Every row comes from one small tree of marks. The marks that hang from a mark follow it in brackets, in alphabetical order. Every link used is in the known rows. Which tree was each row made from?
Known rows:
J[C[F[D]] E[U[R W]]]: -3.447  2.021  -2.606  0.797  0.790  -2.424  2.836  2.063  0.745  1.302  1.956  0.431  2.760  -2.139  -0.402  1.258  -0.238  1.174  1.809  0.737  0.560  3.555  0.977  -1.244  3.812  0.539  -0.084  1.157  -0.522  -1.123  -0.867  0.071  1.560  1.345  0.472  -3.425  7.938  0.574  -0.924  -1.147  0.136  -1.914  -4.131  -1.620  0.910  -1.471
K[S[E J]]: -1.379  -2.012  0.491  -2.018  0.540  0.360  -0.096  0.517  2.354  -0.479  0.170  0.577  0.208  -0.936  1.329  2.176  -3.505  -0.353  1.178  5.139  -1.391  -0.518  -0.595  -0.310  1.655  -1.796  -0.142  -2.013  0.696  -1.601  3.174  1.570  0.201  -1.297  5.302  0.714  1.809  -0.327  -0.876  -0.583  -0.152  -2.992  1.911  -1.790  3.039  -0.130
U[R[K Q[F]] W]: -0.650  -0.362  -1.964  -1.866  -1.245  2.279  2.726  2.705  2.177  -1.992  -1.651  -5.346  0.409  -0.699  -3.398  -1.989  -4.378  0.722  1.258  -4.958  0.989  0.010  -2.258  -4.815  2.640  1.801  1.034  -0.330  -2.049  -0.598  -1.242  0.866  -0.779  2.690  5.063  -0.156  2.116  -4.404  -0.060  3.513  -0.283  3.263  -0.803  -0.186  3.406  -2.371
J[C E[U[D R W]]]: -0.680  1.968  -3.453  -0.805  0.232  0.267  0.278  0.534  -0.121  0.114  1.869  -1.655  1.548  1.388  0.017  -2.464  -2.645  0.060  0.531  -1.968  -2.025  1.102  0.810  -1.423  6.279  -0.117  -2.490  2.872  -4.051  -1.194  -0.258  -0.107  -1.527  0.082  2.629  -3.950  5.829  -1.809  -0.992  0.251  -1.302  0.130  -2.628  -2.466  2.078  -2.607
J[E[U[D R[K] W]]]: -0.372  -0.113  -4.473  -2.365  -0.293  2.242  2.570  -0.720  0.375  -3.126  0.918  -4.052  0.748  0.914  0.382  -3.062  -4.610  -0.250  -0.492  -3.434  -1.626  1.222  1.250  -3.470  6.431  1.017  -4.037  1.841  -4.222  -3.819  0.671  -0.782  -4.006  0.256  3.450  -2.699  4.308  -3.209  -0.862  1.396  -1.697  1.384  -1.576  -5.160  4.069  -2.496
Q[J[C E[U[R]]]]: -0.752  2.387  -3.601  -0.270  4.533  -1.636  0.504  0.280  -0.447  1.361  1.042  -0.855  0.478  -0.647  -3.120  -0.532  -3.153  -0.809  3.613  1.315  0.893  2.501  -1.486  -1.846  4.872  0.645  1.392  3.339  -2.614  0.844  0.635  -1.026  -0.160  -3.456  5.314  -4.047  5.510  -3.275  -1.879  -2.867  0.955  -0.069  -1.965  0.101  0.949  -2.830
S[E[U] K]: 0.459  1.307  -1.656  -3.288  4.044  0.159  3.544  -2.530  0.665  -2.752  2.154  -0.539  -0.206  -0.304  2.671  -0.810  -3.513  -2.543  1.280  3.316  -0.546  2.845  0.055  -0.812  2.623  -0.142  -0.986  4.301  -3.628  -4.408  2.214  -1.772  -0.282  -1.274  5.444  -3.984  3.214  -1.636  -1.613  -1.508  1.820  -3.616  0.197  -5.195  1.719  -0.070
J[C[F[D]] E[U]]: -2.676  2.663  -1.603  2.038  2.133  -3.827  1.933  0.206  0.032  2.444  2.520  2.330  1.895  -3.257  -1.304  3.215  0.679  -0.880  1.938  3.695  1.787  4.315  -0.393  0.238  2.957  -0.508  1.356  1.416  0.216  -0.511  0.093  -0.231  2.415  -0.128  -0.968  -3.962  6.216  2.067  -0.622  -3.515  1.136  -3.198  -3.059  0.123  -0.128  0.131
U[D R[E K[M] Q] W]: 1.412  -1.351  -3.018  -2.584  -1.992  4.968  3.159  1.808  2.960  -4.404  -2.454  -8.708  0.870  2.071  -2.227  -4.334  -7.684  0.982  -1.298  -5.935  -1.175  -1.361  -0.787  -6.514  6.404  0.990  -3.357  -1.827  -3.037  -2.766  0.537  3.194  -4.244  3.750  3.699  -0.287  2.447  -4.872  -1.030  4.899  -1.932  5.791  -0.631  -2.619  6.168  -3.173
E[U[D W[F[J]]]]: 0.561  3.159  -2.968  1.796  -5.327  -0.591  -0.807  -2.678  -0.116  -1.129  1.525  -0.920  -3.220  2.919  -0.079  -3.207  2.307  -0.086  -2.147  -4.102  0.480  -1.683  0.702  1.693  3.522  2.082  -2.535  1.203  -1.481  -1.927  -4.695  0.672  1.531  0.274  -1.152  -2.211  2.019  -0.339  -0.489  -0.356  -3.001  1.460  0.757  -1.046  -1.017  -1.170
S[K[U[R[Q] W]]]: -0.307  -0.460  -2.195  -3.194  1.627  3.033  3.806  1.148  1.857  -3.491  -0.694  -5.035  1.446  1.337  1.051  -3.351  -5.633  0.523  0.809  -2.820  -0.745  0.980  0.331  -4.190  3.278  1.706  -1.016  1.813  -4.095  -2.591  -0.156  0.521  -1.912  2.003  5.028  -1.962  4.576  -4.331  -1.266  2.930  0.649  1.210  -0.283  -4.719  2.495  -2.725
C[F[D J[E[U]] W]]: -4.298  2.925  -2.389  1.911  -0.628  -3.725  1.067  -2.031  -0.168  0.031  2.907  3.097  -0.159  -3.809  -1.015  3.021  3.477  -1.650  0.589  3.370  5.779  2.565  1.419  2.324  1.115  1.948  0.315  1.426  1.287  -1.260  -2.465  -1.641  2.665  -0.103  -2.832  -4.909  3.042  3.735  -0.055  -4.266  -0.812  -2.141  -2.921  0.162  -1.382  1.643
U[R[Q[J[C]]] W]: -0.102  1.654  -2.039  0.349  1.200  0.896  0.364  3.560  1.521  1.666  -1.296  -2.834  1.370  0.649  -3.835  -1.726  -3.101  1.696  3.329  -2.086  0.672  -0.514  -1.946  -2.648  3.296  1.895  1.892  0.388  -0.728  2.886  -1.025  1.673  1.074  0.302  4.048  -1.744  4.518  -3.479  -1.667  -0.194  -0.267  2.872  -1.447  2.478  1.464  -2.219
K[M S[E] U[D R]]: -0.560  -1.526  -1.812  -2.550  -0.599  2.148  0.129  0.872  1.501  -3.623  -0.231  -5.960  1.002  1.459  1.278  -2.763  -5.650  -1.044  -4.012  -2.532  -2.675  -1.229  -0.100  -3.066  4.997  -2.851  -3.557  -0.110  -4.013  -4.678  0.503  2.179  -4.067  1.481  3.958  -0.004  1.998  -3.321  0.364  4.693  -1.237  1.078  2.316  -5.979  4.505  -5.640
C[F[D J]]: -3.095  1.801  -0.449  3.714  -1.959  -3.638  0.846  0.143  0.288  2.245  1.160  2.422  -0.683  -1.898  -1.461  2.256  3.971  0.386  0.654  0.780  3.623  0.570  0.481  2.845  -0.243  1.409  1.846  -1.621  2.813  1.241  -2.358  1.093  2.299  0.022  -3.854  -0.282  1.642  1.638  0.434  -2.731  -0.195  -1.046  -0.666  1.714  -2.072  0.614
F[C D J[E[U]] W]: -4.757  2.445  -4.619  0.740  -1.778  -3.983  -0.788  -3.000  -1.647  -1.261  2.320  3.379  -2.034  -1.528  -1.005  0.219  3.979  -2.705  0.969  3.103  4.947  2.248  0.988  3.209  2.146  2.829  -0.803  3.020  -0.272  -1.840  -3.344  -2.514  1.081  -2.462  -0.594  -5.883  1.935  1.049  -0.541  -4.332  -1.228  -0.964  -2.685  2.799  -1.907  2.078
J[C E[U[D R[Q[F]]]]]: 0.019  2.621  -2.701  0.267  2.090  -0.448  0.966  0.730  0.109  0.706  0.980  -3.521  0.945  -1.043  -4.316  -1.768  -4.402  -2.725  1.442  -2.011  1.217  1.845  -3.340  -2.754  5.710  -0.035  2.036  3.319  -5.059  0.471  -0.781  -0.034  -1.092  0.531  5.290  -4.403  4.690  -3.802  -0.627  1.076  0.454  1.085  -1.743  0.545  1.744  -2.975
M[Q W[F[C]]]: -1.020  2.528  -2.018  0.344  -5.470  -2.488  -2.379  -3.240  -1.512  -1.467  0.641  0.688  -5.632  0.903  -0.999  -1.022  4.964  1.324  -2.026  -3.720  3.213  -2.552  1.762  2.491  -1.360  2.952  0.379  0.661  1.340  -2.475  -7.299  -1.787  -0.019  -0.751  -1.113  -0.356  -2.116  0.392  -0.669  0.160  -1.894  3.674  0.602  2.095  -4.019  0.683
S[J[C E] K[U[W]]]: -2.174  2.770  -3.274  -3.226  2.115  -0.153  0.663  0.248  1.875  0.783  3.211  1.878  1.382  0.983  1.435  1.305  -4.774  -0.330  3.504  3.974  -1.166  2.267  0.591  -0.859  6.287  -0.995  -0.424  2.580  -3.285  -1.763  1.900  0.880  1.092  -1.607  4.579  -5.601  7.358  -0.191  -1.868  -2.858  0.243  -4.211  -1.563  -2.505  1.689  -1.278
R[E Q[F J] U]: 0.432  0.725  -4.051  -1.085  2.149  1.555  1.521  0.881  1.659  -1.226  -1.686  -5.444  -0.361  -2.790  -6.843  -0.261  -5.011  -2.521  2.023  -1.674  2.929  1.597  -4.672  -3.689  3.975  0.853  2.382  -0.435  -0.053  0.478  0.429  1.431  1.707  0.115  5.094  -0.635  1.235  -4.577  -0.200  -0.571  0.369  3.382  0.321  2.991  3.473  -2.616
J[C[F] E[U[D]]]: -0.719  3.616  -0.543  2.618  1.117  -2.321  0.536  -0.195  -0.420  2.724  3.134  0.979  1.050  -1.361  -1.380  1.004  -0.785  -1.049  0.569  2.070  0.289  2.140  -0.474  0.366  5.750  -1.243  0.227  2.390  -1.848  0.695  0.166  0.846  1.015  -0.194  -0.988  -4.154  6.126  1.046  -0.868  -3.309  0.201  -1.818  -2.487  -0.911  0.688  -0.519
M[D F[J] Q[R[K]]]: 0.276  2.663  -6.354  -0.760  -3.420  -2.834  -1.517  -5.509  0.014  -1.751  0.853  -1.097  -7.480  1.046  -4.458  2.021  0.511  0.465  1.228  -7.386  4.942  -1.323  -0.925  2.071  1.543  4.719  0.410  -0.726  2.333  -4.998  -3.240  -1.978  -3.203  -3.317  -0.341  0.067  -2.126  -2.261  1.388  -1.976  -0.518  2.314  3.718  0.082  -2.055  0.716
M[D Q[F]]: 0.854  3.021  -3.464  0.027  -1.866  -2.355  -2.061  -1.355  -0.808  -0.152  1.638  -0.689  -2.371  -0.947  -2.839  1.185  1.623  -0.934  -1.270  -5.803  2.396  -0.849  -1.584  2.047  -1.084  0.507  2.209  0.102  1.233  -2.242  -3.200  -1.189  0.304  0.577  -0.571  1.217  -2.994  -1.355  1.911  1.352  -0.435  0.745  2.354  0.001  -1.910  -1.688
C[F[D J W]]: -4.609  2.035  -0.810  3.186  -3.431  -3.785  -0.176  0.449  -0.468  1.000  1.747  2.710  0.050  -3.800  -1.089  2.673  5.999  0.226  -0.652  1.597  5.533  0.575  1.603  2.933  -1.049  1.802  0.632  -1.223  4.315  0.673  -3.877  0.368  2.932  1.776  -5.227  -1.666  0.703  4.448  0.566  -2.745  -1.007  -0.593  -2.360  1.978  -1.935  1.564
J[C[F[D]] E[U[R[K]]]]: -4.001  0.613  -3.045  0.728  1.896  -3.233  4.331  1.440  -0.062  0.600  1.449  -1.058  1.828  -3.778  -2.232  1.783  -1.503  0.456  2.272  1.442  1.427  5.276  0.049  -3.196  4.973  0.500  0.505  0.594  -0.497  -1.383  0.336  0.073  -1.120  -0.176  2.044  -2.924  7.752  -0.905  -1.311  -1.661  1.817  -1.283  -3.907  -2.070  2.497  -1.959
M[D Q W]: -0.890  2.442  -4.057  -1.274  -3.063  -0.852  -2.245  -2.352  -1.202  -1.619  1.136  -0.306  -1.851  -0.533  -0.297  1.108  3.133  0.442  -2.540  -5.553  2.448  -1.111  1.277  2.123  -1.556  1.134  -0.087  -0.272  2.347  -4.195  -3.924  -1.900  -1.461  0.141  -2.030  1.140  -3.342  0.969  1.194  1.086  -1.023  2.679  1.525  -0.890  -2.186  -0.637
Q[F[C] J R[E]]: -0.464  1.819  -4.029  -0.836  1.858  -2.079  -1.082  -0.381  0.098  -0.126  -0.886  -1.978  -2.822  -1.796  -5.523  0.725  -2.409  -1.813  3.706  0.653  3.883  0.064  -4.095  -1.129  4.257  2.014  1.936  0.254  2.340  0.228  -0.489  -0.386  1.263  -3.500  3.325  -1.427  0.896  -4.234  -0.469  -4.321  0.385  2.893  0.010  5.383  0.299  0.426
J[C[F[D]] E]: -3.072  2.077  -1.076  2.487  1.277  -3.668  0.550  0.719  0.302  3.429  2.536  3.518  2.422  -3.071  -1.226  4.351  1.304  -0.418  1.956  4.025  2.200  2.481  0.594  1.152  1.417  -0.532  1.788  -0.297  1.457  0.498  0.010  -0.034  2.090  0.121  -2.223  -3.066  4.704  2.890  -0.260  -3.212  -0.108  -2.894  -2.605  1.605  -1.402  1.098
Q[F[W] J R]: -0.733  2.951  -3.047  -1.284  1.299  -1.488  -2.198  0.094  0.079  0.018  0.410  -0.894  -0.768  -4.058  -4.100  2.493  0.054  -2.101  1.397  -0.037  5.993  -0.231  -2.751  -0.680  0.555  1.501  1.655  0.885  3.059  -0.300  -2.105  -1.889  2.281  -0.283  0.152  -3.006  -1.623  1.345  0.758  -2.833  -0.424  1.604  -0.447  3.597  -0.332  0.473
Q[F[C W] J[E] R[U]]: -2.980  3.365  -5.935  -2.157  1.306  -2.108  -1.898  -1.603  -0.141  -0.538  1.585  0.057  -2.414  -3.837  -5.443  2.466  -1.224  -4.039  2.460  1.521  6.473  1.551  -2.360  -0.017  3.974  2.081  1.025  2.462  0.423  -1.260  -2.176  -2.686  1.348  -2.915  1.695  -5.966  0.814  -0.268  0.094  -4.854  -0.867  1.052  -1.389  5.187  -0.079  0.929
S[E[U[D W]] K[M]]: 2.212  3.806  -2.845  -3.662  0.702  2.436  2.332  -1.780  2.118  -3.467  2.894  -2.521  0.389  2.484  3.500  -3.377  -4.932  -2.622  -1.985  -0.767  -1.921  0.363  0.154  -0.881  5.439  -1.297  -3.943  4.702  -5.845  -6.434  0.758  0.144  -0.335  2.057  2.986  -5.552  2.974  -0.910  -1.033  1.084  -1.009  -2.143  0.484  -6.311  3.096  -1.804
W[F[C D J]]: -3.072  1.623  -3.173  3.510  -5.281  -4.588  -1.312  -2.230  -1.465  0.149  0.873  2.695  -3.930  0.738  -1.400  -0.539  6.006  -0.633  -0.434  0.009  3.555  -0.523  0.709  3.727  -0.111  3.265  0.501  -0.711  1.877  -0.720  -5.809  -0.135  1.585  -1.795  -1.969  -1.420  0.639  -0.110  -0.645  -1.883  -1.865  0.719  0.381  4.410  -4.543  1.328
W[F[C D J[E[U]]]]: -2.777  2.532  -4.727  2.226  -2.482  -4.559  -0.058  -4.708  -1.157  -0.813  2.013  3.042  -4.115  0.693  -1.302  -0.184  3.460  -2.492  0.791  1.771  3.787  1.428  0.494  3.090  2.077  3.418  0.189  1.931  -1.162  -2.632  -4.395  -2.102  1.348  -3.627  0.416  -4.657  3.005  -0.827  -1.236  -3.466  -1.664  -0.816  -0.201  2.615  -3.950  1.443
F[C D J]: -3.560  1.348  -2.683  2.519  -3.131  -3.879  -0.969  -0.812  -1.200  0.987  0.544  2.720  -2.578  0.400  -1.459  -0.525  4.460  -0.640  1.056  0.516  2.773  0.250  0.078  3.781  0.788  2.286  0.746  -0.044  1.262  0.657  -3.228  0.190  0.708  -2.359  -1.627  -1.270  0.537  -1.035  -0.076  -2.762  -0.578  0.150  -0.426  4.340  -2.606  1.082
R[E[U[W]] Q]: 1.421  -0.696  -1.583  -2.176  0.981  3.178  3.197  -0.087  2.339  -3.226  -1.979  -4.560  0.396  0.749  -1.227  -2.070  -4.898  0.345  1.585  -1.282  -0.782  1.149  -1.591  -3.942  3.721  1.496  -1.308  0.323  -1.497  -1.614  1.372  0.980  0.774  1.435  4.091  -1.033  3.527  -3.191  -1.236  0.545  0.079  2.308  -0.981  -1.290  3.973  -0.285

Write each row's tree:
-2.659  1.176  -5.003  0.698  -5.525  -1.317  0.321  -1.659  0.842  -1.221  0.802  0.048  -2.330  0.603  -0.900  -0.075  3.591  0.094  -1.332  -3.473  2.015  0.359  1.719  1.608  0.652  2.434  -1.823  -1.718  1.092  -2.857  -4.836  0.492  2.084  0.732  -2.080  -1.172  1.279  1.078  0.383  0.236  -2.853  0.582  0.537  0.958  -1.267  -1.092 -> R[U[W[F[D J]]]]
-4.740  2.557  -3.781  0.916  -0.924  -3.970  -2.458  -1.410  -0.642  1.660  2.824  4.398  0.386  -2.028  -1.678  3.113  3.693  -1.495  2.181  3.537  4.633  1.215  1.633  2.966  0.875  1.151  0.252  1.010  1.128  0.146  -2.238  -1.725  1.570  -1.573  -1.507  -5.487  1.681  3.427  0.144  -4.001  -1.836  -1.544  -2.772  3.605  -2.165  1.586 -> F[D J[C E] W]
-0.892  4.400  -3.543  0.669  -1.093  -1.267  -1.599  -2.011  0.385  1.846  2.996  1.484  -1.154  2.711  -1.266  -1.241  -0.625  -0.882  2.076  -0.650  -0.150  0.001  0.188  2.096  6.629  0.381  -1.472  3.405  -3.824  0.214  -1.012  0.121  1.018  -2.445  0.789  -5.502  4.928  -0.927  -0.535  -3.684  -2.031  -0.736  -1.423  0.281  0.378  -0.939 -> F[J[C E[U[D W]]]]
-4.876  0.484  -4.777  -0.409  -3.299  -1.560  1.068  1.799  -0.999  -3.112  -0.528  -3.364  0.255  -4.327  -4.090  -0.557  0.855  -2.334  -1.316  -1.712  4.916  3.228  -2.597  -2.632  3.129  1.711  0.525  0.506  0.756  -2.287  -4.334  0.367  0.227  2.828  0.922  -2.945  1.530  -1.053  0.487  0.847  0.236  2.607  -2.283  3.017  2.031  -0.926 -> R[K[U] Q[F[C D W]]]
-0.992  -0.176  -3.381  -1.477  -3.884  1.120  1.342  -0.567  0.668  -3.270  -0.041  -3.287  -1.051  1.267  0.092  -1.284  -1.051  1.361  -2.005  -3.876  -0.664  0.391  1.021  -3.166  3.368  1.092  -2.832  -0.739  -0.742  -3.900  -2.836  0.800  -0.115  1.353  0.839  -0.620  3.123  -0.814  -0.448  1.657  -1.742  1.853  0.319  -3.038  1.661  -2.249 -> R[K[U[W[F]]]]
-4.474  1.958  -0.441  2.819  -2.139  -4.036  -0.383  2.989  -1.026  2.128  1.966  2.319  2.844  -5.110  -1.017  3.283  5.248  0.858  -0.618  2.790  3.498  2.346  0.917  0.919  -0.021  -0.269  0.481  -0.887  4.746  0.833  -2.863  1.017  3.280  3.455  -4.766  -2.144  2.948  5.611  0.102  -1.990  0.105  -1.244  -4.158  2.200  -0.563  0.964 -> J[C[F[D W]]]
-1.714  1.723  -0.830  -0.336  1.570  -1.615  -0.812  0.474  1.023  3.279  1.892  3.444  0.429  -0.259  -1.252  3.086  -2.088  -0.389  3.580  4.854  0.281  1.236  -0.518  0.475  3.247  -0.983  1.969  0.098  -0.740  1.730  1.861  0.874  0.857  -2.512  2.770  -3.272  4.118  1.184  -1.528  -3.112  0.286  -3.131  -1.569  2.072  0.187  0.470 -> S[J[C E]]
-2.371  2.114  -1.800  1.209  -0.803  -2.587  -1.596  -3.052  -0.223  1.214  1.709  3.831  -3.579  2.142  -1.698  0.064  0.789  -1.459  3.045  2.565  2.453  -0.907  0.477  3.566  2.543  2.166  1.135  1.966  -2.272  1.275  -1.309  -1.220  0.144  -5.040  1.179  -3.636  1.677  -2.128  -0.816  -4.491  -1.310  -0.509  -0.240  3.627  -2.820  2.000 -> F[C J[E]]
-1.494  3.656  -0.736  1.078  -0.257  -1.246  1.439  -1.975  1.988  1.138  2.440  2.302  -1.648  0.775  -0.808  1.083  -0.519  0.226  2.607  1.140  1.933  0.392  0.655  1.721  3.665  1.632  0.530  2.143  -2.108  0.155  -0.797  -0.255  3.181  -1.740  -0.148  -3.916  5.178  0.005  -0.610  -4.351  -1.032  -1.823  -1.369  -1.008  -0.459  0.653 -> C[F[J[E[U[W]]]]]
1.193  4.937  -2.276  1.133  1.074  -3.677  -2.998  0.546  -0.306  3.702  1.286  -0.028  -2.934  -1.101  -6.273  0.842  0.548  0.096  2.851  -3.048  3.065  -1.000  -3.297  1.502  1.133  0.305  4.603  1.872  0.688  2.816  -2.912  -0.169  2.787  -1.606  1.756  -1.218  -0.521  -2.269  0.430  -2.457  0.261  1.053  0.570  3.623  -1.021  -2.827 -> M[Q[F J[C]]]
-0.134  2.179  -1.284  -2.867  1.002  0.710  1.790  0.533  1.910  -1.367  1.125  -1.452  -0.286  1.030  1.123  -0.646  -4.676  -1.056  -0.446  1.208  -0.284  1.446  -1.174  -1.845  3.993  -1.675  -0.081  1.453  -3.111  -2.760  0.784  2.540  -0.250  0.548  2.796  -2.842  2.853  -0.535  -1.177  0.667  1.689  -2.314  0.650  -3.366  2.231  -3.040 -> S[J K[M U]]
-4.034  1.084  -4.604  0.818  -0.194  -3.636  1.333  -2.086  -1.163  -0.724  1.011  1.199  -2.431  0.373  -1.426  -1.526  1.192  -1.584  2.182  0.646  2.709  2.326  0.515  1.669  3.202  3.106  0.282  2.333  -2.368  -1.184  -2.296  -1.719  -1.500  -3.914  2.556  -3.560  3.732  -3.534  -1.071  -2.377  -0.028  -0.319  -1.662  1.278  -1.575  -0.508 -> F[C D J[E[U[R]]]]
-2.187  -0.467  -6.562  -1.975  -3.005  -0.736  1.467  -3.242  2.163  -2.963  -0.740  -2.404  -3.344  0.130  -2.159  1.639  -0.055  0.122  1.120  -2.859  2.929  0.725  1.244  -0.911  2.682  3.553  -2.826  -3.535  2.759  -4.478  -2.544  -0.002  0.336  -0.996  -0.481  -1.066  1.895  -0.314  0.029  -1.353  -2.272  2.218  0.705  1.059  0.421  0.171 -> Q[R[E U[W[F[D J]]]]]
-0.258  -1.866  -4.787  -1.577  -1.929  2.018  3.576  0.589  1.802  -5.176  -2.801  -7.104  -0.160  -1.008  -3.591  -1.930  -4.884  -0.028  -1.200  -4.562  2.322  1.344  -2.058  -5.726  2.801  2.502  -1.192  -1.912  -0.224  -5.549  -0.622  1.361  -3.526  3.640  4.082  0.042  1.289  -3.567  -0.317  4.894  -0.380  4.299  -0.406  -0.612  3.368  -2.054 -> U[R[E K[M[F[D]]] Q]]
-0.774  -1.385  -4.771  -2.434  -2.447  2.973  1.488  0.402  0.415  -3.981  -0.487  -6.001  0.976  0.962  -0.179  -2.720  -4.161  0.748  -1.943  -4.255  -2.380  0.623  0.777  -4.108  7.544  -0.264  -5.183  -1.182  -0.822  -3.612  0.732  2.228  -2.896  1.495  1.254  0.205  3.257  -3.013  -0.013  1.248  -1.837  3.340  -0.709  -4.165  5.550  -3.088 -> R[E K[U[D W]]]
-2.549  -0.450  -5.582  -2.933  0.226  -1.116  2.608  -0.178  1.012  -1.735  -0.620  -3.726  -0.932  -4.287  -4.043  2.683  -2.034  -2.100  0.909  -3.101  3.114  3.968  -2.475  -3.207  2.589  0.656  -0.168  -1.712  1.481  -3.985  -0.312  -0.580  -1.537  0.239  0.717  -0.802  0.226  -0.855  1.584  0.022  1.260  0.783  0.097  0.801  3.278  -1.593 -> Q[F[D] R[K U]]
0.883  -1.066  -2.113  -3.117  3.372  0.436  2.545  -2.098  1.073  -2.718  -1.567  -3.617  -1.532  -0.657  -1.330  0.597  -4.267  -0.417  2.395  0.250  0.499  2.216  -1.449  -3.465  3.558  1.144  -1.420  -0.091  0.446  -2.624  2.390  -0.689  -1.454  -1.963  2.862  -0.779  2.138  -2.197  -0.729  -1.929  1.828  1.289  -0.270  -1.395  2.971  0.285 -> Q[R[E[U]]]
1.098  -0.356  -2.436  -0.475  0.132  0.989  1.204  -0.962  -0.772  -2.510  -0.141  -3.915  0.184  -0.175  -0.318  -2.549  -2.159  -1.062  -1.446  -1.228  -1.370  1.302  -0.610  -1.918  4.776  -0.351  -2.992  0.573  -0.676  -2.048  1.067  0.954  -1.594  0.515  1.309  -0.221  1.795  -2.090  -0.524  0.119  -0.158  1.739  -0.696  -2.507  3.254  -1.535 -> R[E[U[D]]]
-1.344  2.746  -0.982  2.731  -3.191  -3.673  -2.087  -1.466  -0.327  2.319  1.316  2.144  -3.317  1.638  -2.523  0.359  3.351  0.731  1.435  0.025  1.879  -1.020  0.013  2.096  1.296  1.312  1.467  0.044  0.310  1.803  -3.996  0.877  2.365  -2.234  -0.028  -1.953  2.264  0.261  -0.897  -2.377  -0.921  0.342  0.157  3.340  -3.010  -0.241 -> W[F[J[C]]]
-0.336  -1.100  -3.683  -1.918  -3.323  1.843  1.364  -1.027  1.359  -3.598  -0.457  -3.409  -1.038  0.546  -0.527  -0.954  -1.277  0.850  -1.388  -2.465  -0.928  0.405  1.400  -2.574  2.760  1.069  -3.486  -1.949  0.647  -3.544  -1.523  1.068  1.014  1.622  1.331  0.292  2.358  -0.629  -0.675  1.526  -2.284  2.164  -0.205  -1.337  2.123  -1.238 -> R[E U[W[F]]]
0.094  0.357  -5.754  -3.282  0.255  -0.974  0.942  -3.075  0.127  -2.844  -0.177  -4.247  -3.600  0.102  -2.651  2.073  -2.810  0.353  0.055  -6.822  1.903  1.166  -0.440  -1.979  3.034  1.893  -0.750  -1.472  1.018  -5.128  -0.918  -1.085  -4.838  -2.094  -0.077  0.710  -0.164  -2.758  1.015  -0.115  1.144  2.279  2.892  -3.550  1.465  -1.989 -> M[D Q[R[K[U]]]]
-2.686  2.728  -4.348  2.220  -5.908  -3.516  -0.104  -2.111  -0.736  -1.212  0.993  1.465  -3.871  1.673  -0.518  -2.268  5.168  0.015  -0.481  -1.677  2.219  0.462  0.467  2.788  2.048  3.629  -1.242  1.032  0.474  -2.403  -6.204  -0.098  3.053  -0.876  -1.043  -2.701  3.024  -0.678  -0.921  -1.796  -1.977  0.600  -0.511  2.411  -2.700  0.394 -> E[U[W[F[C D J]]]]
-0.366  -0.066  -1.553  -1.709  -0.482  1.269  2.301  1.345  0.443  -2.095  -0.589  -3.095  0.342  0.922  0.830  -3.079  -1.543  1.587  -0.163  -3.303  -1.625  1.082  0.407  -2.375  2.374  1.068  -1.881  1.456  -1.989  -1.623  -0.846  0.113  -0.525  1.227  2.682  -0.340  3.246  -2.315  -0.692  2.062  0.276  0.916  -1.558  -3.208  2.305  -2.589 -> E[U[R W]]
-3.025  -0.584  -5.343  -0.146  -4.949  -1.618  3.112  0.397  -1.049  -4.048  -0.488  -3.211  -1.591  -0.145  -0.112  -3.614  1.684  1.292  -1.578  -3.578  0.279  2.450  0.897  -2.728  3.477  3.433  -3.009  0.013  0.115  -4.765  -4.741  -0.050  -1.055  1.297  2.064  -0.942  4.621  -2.723  -1.626  2.064  -0.940  2.290  -1.914  -1.253  1.173  -1.721 -> E[U[R[K] W[F[C D]]]]
-2.595  3.826  -0.162  3.083  -0.304  -3.238  -1.689  3.008  -0.779  3.283  1.882  1.702  1.464  -4.092  -3.304  2.360  3.057  0.923  1.090  3.070  3.926  0.719  -0.700  0.591  1.966  0.124  1.914  0.604  3.956  3.397  -2.396  1.393  4.393  0.982  -2.365  -2.780  3.408  3.395  -0.896  -4.480  0.068  0.173  -3.376  3.231  -0.296  0.119 -> Q[J[C[F[W]]]]
